Below are the code and all the weights of a small trained network. Each question names an input and a class and asks about switching units off, where a switched-off unit gives its printed mean instead of its output.

import numpy as np


def w(rows, s, z=0):
    codes = np.array(rows[::2]) - 128.0
    scale = np.full(codes.shape[1], s)
    scale[-1] = z or s
    return codes * scale


def norm(h):
    return h / np.sqrt((h * h).mean(-1, keepdims=True) + 1e-5)


def f(y):
    return np.maximum(y, 0)


def log_softmax(a):
    a = a - a.max(-1, keepdims=True)
    return a - np.log(np.exp(a).sum(-1, keepdims=True))


def net(x, mask):
    res = np.array(x, float).reshape(1, 7) / 4 @ E
    u = 0
    for l in range(4):
        y = f(norm(res) @ A[l][:, :-1].T + A[l][:, -1])
        res = res + np.where(mask[u : u + 8], y, B[l][:, -1]) @ B[l][:, :-1]
        u += 8
    return log_softmax(norm(res)[-1] @ U[:, :-1].T + U[:, -1])


A, B = {}, {}
E = w([
[151,117,141,207,66,98,137],'x0',
[127,129,129,128,128,129,130],'x1',
[151,157,88,133,145,121,128],'x2',
[128,129,130,128,129,129,129],'x3',
[159,169,115,75,35,191,151],'x4',
[133,178,154,145,122,146,4],'x5',
[119,87,89,162,136,201,112],'x6',
],0.0018)
A[0] = w([
[88,163,125,105,115,107,102,84],'L0N1',
[105,113,151,151,89,106,144,94],'L0N2',
[193,150,129,79,49,176,137,168],'L0N3',
[96,191,152,110,117,72,152,4],'L0N4',
[67,59,196,100,85,135,114,31],'L0N5',
[185,212,2,151,159,99,126,27],'L0N6',
[31,103,213,105,63,122,102,108],'L0N7',
[69,37,189,84,103,152,108,132],'L0N8',
],0.0036,0.0028)
B[0] = w([
[147,92,155,132,115,136,109,145],'L0N1',
[172,117,109,135,106,92,132,152],'L0N2',
[59,130,156,174,163,98,124,251],'L0N3',
[222,92,254,52,120,41,150,137],'L0N4',
[209,242,103,206,249,194,188,141],'L0N5',
[205,218,134,195,249,190,207,150],'L0N6',
[177,199,86,168,195,143,144,189],'L0N7',
[176,189,51,147,182,123,142,198],'L0N8',
],0.0039,0.0024)
A[1] = w([
[77,55,110,96,105,82,215,66],'L1N1',
[76,145,127,2,170,147,107,36],'L1N2',
[116,90,92,144,118,183,108,46],'L1N3',
[151,192,135,87,53,197,163,114],'L1N4',
[129,127,160,101,71,108,108,5],'L1N5',
[153,162,155,66,93,74,134,85],'L1N6',
[127,108,170,123,116,148,42,66],'L1N7',
[163,108,97,160,193,81,115,155],'L1N8',
],0.004,0.003)
B[1] = w([
[140,244,121,2,62,178,174,184],'L1N1',
[194,38,10,173,133,28,85,166],'L1N2',
[153,54,123,106,148,179,108,139],'L1N3',
[13,98,120,205,248,28,135,167],'L1N4',
[120,116,103,197,140,120,135,128],'L1N5',
[145,43,236,113,185,125,77,153],'L1N6',
[153,243,131,4,70,150,155,154],'L1N7',
[68,161,134,91,83,148,147,254],'L1N8',
],0.0036,0.0029)
A[2] = w([
[168,104,242,76,149,68,115,31],'L2N1',
[102,42,77,161,162,161,199,168],'L2N2',
[128,111,151,193,91,108,86,144],'L2N3',
[16,121,139,128,126,96,123,65],'L2N4',
[156,113,106,45,117,183,100,94],'L2N5',
[128,114,155,85,109,186,127,4],'L2N6',
[87,80,60,121,87,208,99,38],'L2N7',
[145,135,194,200,1,98,167,55],'L2N8',
],0.0035,0.0029)
B[2] = w([
[120,49,229,130,150,133,118,171],'L2N1',
[156,159,187,96,96,108,92,251],'L2N2',
[156,111,89,80,94,131,188,191],'L2N3',
[2,120,109,201,123,137,143,160],'L2N4',
[132,112,145,179,67,77,166,150],'L2N5',
[143,112,157,155,134,127,139,128],'L2N6',
[146,19,250,167,166,178,122,151],'L2N7',
[157,48,44,144,146,94,64,191],'L2N8',
],0.004,0.002)
A[3] = w([
[104,129,189,150,104,122,51,253],'L3N1',
[134,59,169,158,113,254,121,120],'L3N2',
[200,138,142,176,168,88,195,202],'L3N3',
[3,127,109,161,125,100,121,12],'L3N4',
[133,160,114,59,217,105,140,104],'L3N5',
[153,172,166,173,151,93,145,137],'L3N6',
[163,59,24,98,134,94,88,34],'L3N7',
[131,193,133,59,83,144,15,42],'L3N8',
],0.0044,0.0018)
B[3] = w([
[148,98,91,63,135,128,199,253],'L3N1',
[131,128,214,82,193,50,92,184],'L3N2',
[115,164,118,121,154,213,55,228],'L3N3',
[14,87,101,222,188,48,212,181],'L3N4',
[168,102,135,214,67,153,78,234],'L3N5',
[115,110,145,139,178,177,90,202],'L3N6',
[199,57,95,210,3,71,54,164],'L3N7',
[108,168,110,85,34,151,248,199],'L3N8',
],0.0044,0.0029)
U = w([
[153,239,48,9,13,161,254,164],'0',
[12,73,57,238,213,11,195,255],'1',
[218,239,108,209,237,227,44,72],'2',
[229,30,248,33,225,31,69,80],'3',
[238,24,9,226,23,32,29,88],'4',
],0.0066,0.00095)

Each question gives the input, the list of numbers given to net, and the class t.
The units are the neurons (one row each of A and B). Each row of codes is followed by its name. A weight is (code - 128) times the scale printed after its matrix; where a second scale follows, it is the last column's (A, B and U).
mask holds one flag per neuron, layer by layer. A switched-off neuron (its flag False) gives its mean, the last column of its row in B, instead of its output. The means were averaged over made-up inputs and are rounded, as every weight is.
A unit's drop is (log p(t) with every unit on - log p(t) with that unit switched off) / (log p(t) with every unit on - log p(t) with every unit switched off).
The circuit of an input: a set's keep is (log p(t) with only the set's units on - log p(t) with every unit switched off) / (log p(t) with every unit on - log p(t) with every unit switched off). Starting from the 12 units with the biggest drops (on a tie, the unit counted first), units are removed one at a time, each time the one whose removal leaves the highest keep (on an exact tie, the one counted first), for as long as the keep stays at least 0.8.
circuit, biggest first: the units of the circuit, biggest drop first
top k neurons: the k neurons with the biggest drops, biggest first
k most important neurons of layer l: the k neurons of layer l with the biggest drops, biggest first
input [-2,-1,-2,0,8,1,6], class 1: circuit, biggest first	L1N4
input [-6,-3,-6,-1,-7,6,2], class 1: circuit, biggest first	L3N4, L2N4
input [-1,8,-2,3,-5,-1,6], class 3: top 2 neurons	L0N3, L2N7
input [8,1,7,1,4,-3,-5], class 4: top 4 neurons	L2N8, L3N7, L0N7, L0N8
input [6,8,4,-5,1,-3,0], class 4: circuit, biggest first	L2N8, L3N7
input [-3,-7,5,3,8,3,8], class 1: circuit, biggest first	L1N4, L3N4
input [-5,7,7,-2,-1,-6,-6], class 2: circuit, biggest first	L3N5, L3N3
input [-6,6,2,-5,0,-5,-5], class 4: circuit, biggest first	L1N2, L3N5
input [5,8,-4,-7,2,-4,-1], class 4: top 2 neurons	L2N8, L0N2
input [5,6,6,-5,5,-2,-3], class 2: circuit, biggest first	L0N6, L3N3
input [-6,7,-1,-7,-4,-5,7], class 3: 2 most important neurons of layer 2	L2N7, L2N2
input [-8,-5,3,7,0,3,7], class 4: circuit, biggest first	L1N2, L3N7
input [-4,8,6,-7,-4,0,-6], class 2: circuit, biggest first	L0N6, L3N3
input [5,-1,-8,2,8,1,2], class 1: circuit, biggest first	L1N4
input [-6,-7,-7,5,2,-4,-8], class 3: top 2 neurons	L1N6, L0N4
input [6,-7,4,-1,-3,-1,-1], class 4: top 2 neurons	L2N8, L0N3
input [-6,0,7,8,2,1,-7], class 2: top 2 neurons	L0N6, L3N3
input [7,3,8,2,-2,-3,-5], class 2: top 2 neurons	L0N6, L3N3
input [6,6,0,-5,-6,-6,-1], class 0: 2 most important neurons of layer 0	L0N3, L0N2
input [7,-7,6,0,4,8,-5], class 0: top neuron	L3N8
